[ 2.90  0.34  5.22  0.94  0.93 -4.08 -3.45] -> V
[-2.62  3.60 -3.07  1.54  5.32  5.13  2.28] -> A
[ 7.84 -5.25 -2.26 -2.83  8.18 -2.49 -0.80] -> G
[-2.74  5.16 -0.77  8.53 -7.08  1.90 -1.19] -> S
[ 5.33 -6.93 -6.38 -4.10  3.41  5.45  1.79] -> J
[-4.91  2.17  2.77  2.33 -0.86  7.68  5.60] -> Z
[-3.02 -5.53 -3.97 -5.41  2.94  1.71  6.59] -> Y
[ 6.39 -0.85 -2.74  6.03 -1.19 -2.39  4.35] -> T
[-2.62  3.60 -3.07  1.54  5.32 -0.12  2.28] -> F
gone V: [ 0.34  2.90 -3.45  0.94 -4.08  5.22]
[0.93]
order: [-0.80 -2.49  8.18 -2.83 -2.26 -5.25  7.84]
G
key -> tag
[2.77] -> J_159
[2.28] -> J_74
[2.27] -> J_109
[-3.06] -> J_660
[3.61] -> J_386
[-3.07] -> J_124
[-3.08] -> J_213
[3.60] -> J_702
join F 2: 
J_124

[-1.37 -1.56  0.42  4.44 -4.21 -4.37  4.80  1.42  0.77 -0.81  7.58 -8.52
  5.15 -4.66  6.36 -0.13 -1.11  5.01  3.31  1.72  1.52  1.07  3.31  2.61
 -1.34  3.91 -3.77 -5.85 -3.75  4.39 -5.12 -3.17 -0.16  3.81  0.71 -0.48
 -0.48  1.37  7.20 -0.41  1.95  0.40]  P
[-1.37  2.69  0.42  4.44 -4.21 -4.37  4.80  1.42  0.77 -0.81  7.58 -8.52
  5.15 -4.66  6.36 -0.13 -1.11  5.01  3.31  1.72  1.52  1.07  3.31  2.61
 -1.34  3.91 -3.77 -5.85 -3.75  4.39 -5.12 -3.17 -0.16  3.81  0.71 -0.48
 -0.48  1.37  7.20 -0.41  1.95  0.40]  R
[-1.56 -8.52  1.07  4.39  3.31 -3.17 -3.75 -0.48 -1.11  4.80  5.15 -0.41
  1.37 -0.13  3.31 -4.21  0.42  3.81 -4.66  3.91  1.95 -0.16  2.61 -3.78
  4.44  0.77 -0.48 -4.37 -1.37  1.52  0.71  7.58 -5.85  5.01 -1.34 -0.81
  6.36 -5.12  1.42  1.72  7.20  0.40]  B
[ 5.18 -2.42  0.50 -1.82  3.30  2.27 -4.25 -3.69 -2.71  0.02 -6.00  7.48
 -1.13  1.26 -8.03 -2.35  1.01 -1.32 -2.26 -3.13 -1.50 -3.04 -2.27 -2.39
  0.33 -1.25  1.52  2.97  2.96 -4.07  5.64  4.08  2.60 -2.96  2.32 -0.37
 -2.35  1.56 -4.48  1.90 -2.15  0.12]  C
order: [-8.52 -5.85 -5.12 -4.66 -4.37 -4.21 -3.77 -3.75 -3.17 -1.56 -1.37 -1.34
 -1.11 -0.81 -0.48 -0.48 -0.41 -0.16 -0.13  0.40  0.42  0.71  0.77  1.07
  1.37  1.42  1.52  1.72  1.95  2.61  3.31  3.31  3.81  3.91  4.39  4.44
  4.80  5.01  5.15  6.36  7.20  7.58]
P
gone C: [-2.35 -6.00 -2.96 -2.39 -2.71  7.48 -8.03 -2.42 -3.13  2.27  0.33 -4.07
  0.50  1.56  2.97  5.18 -4.25 -1.13 -2.27 -1.32  3.30 -2.35 -2.15  1.01
  0.12 -1.25  4.08 -1.82  0.02  2.96 -4.48  2.60  1.90 -3.04 -0.37 -1.50
  5.64 -3.69  2.32  1.26  1.52]
[-2.26]

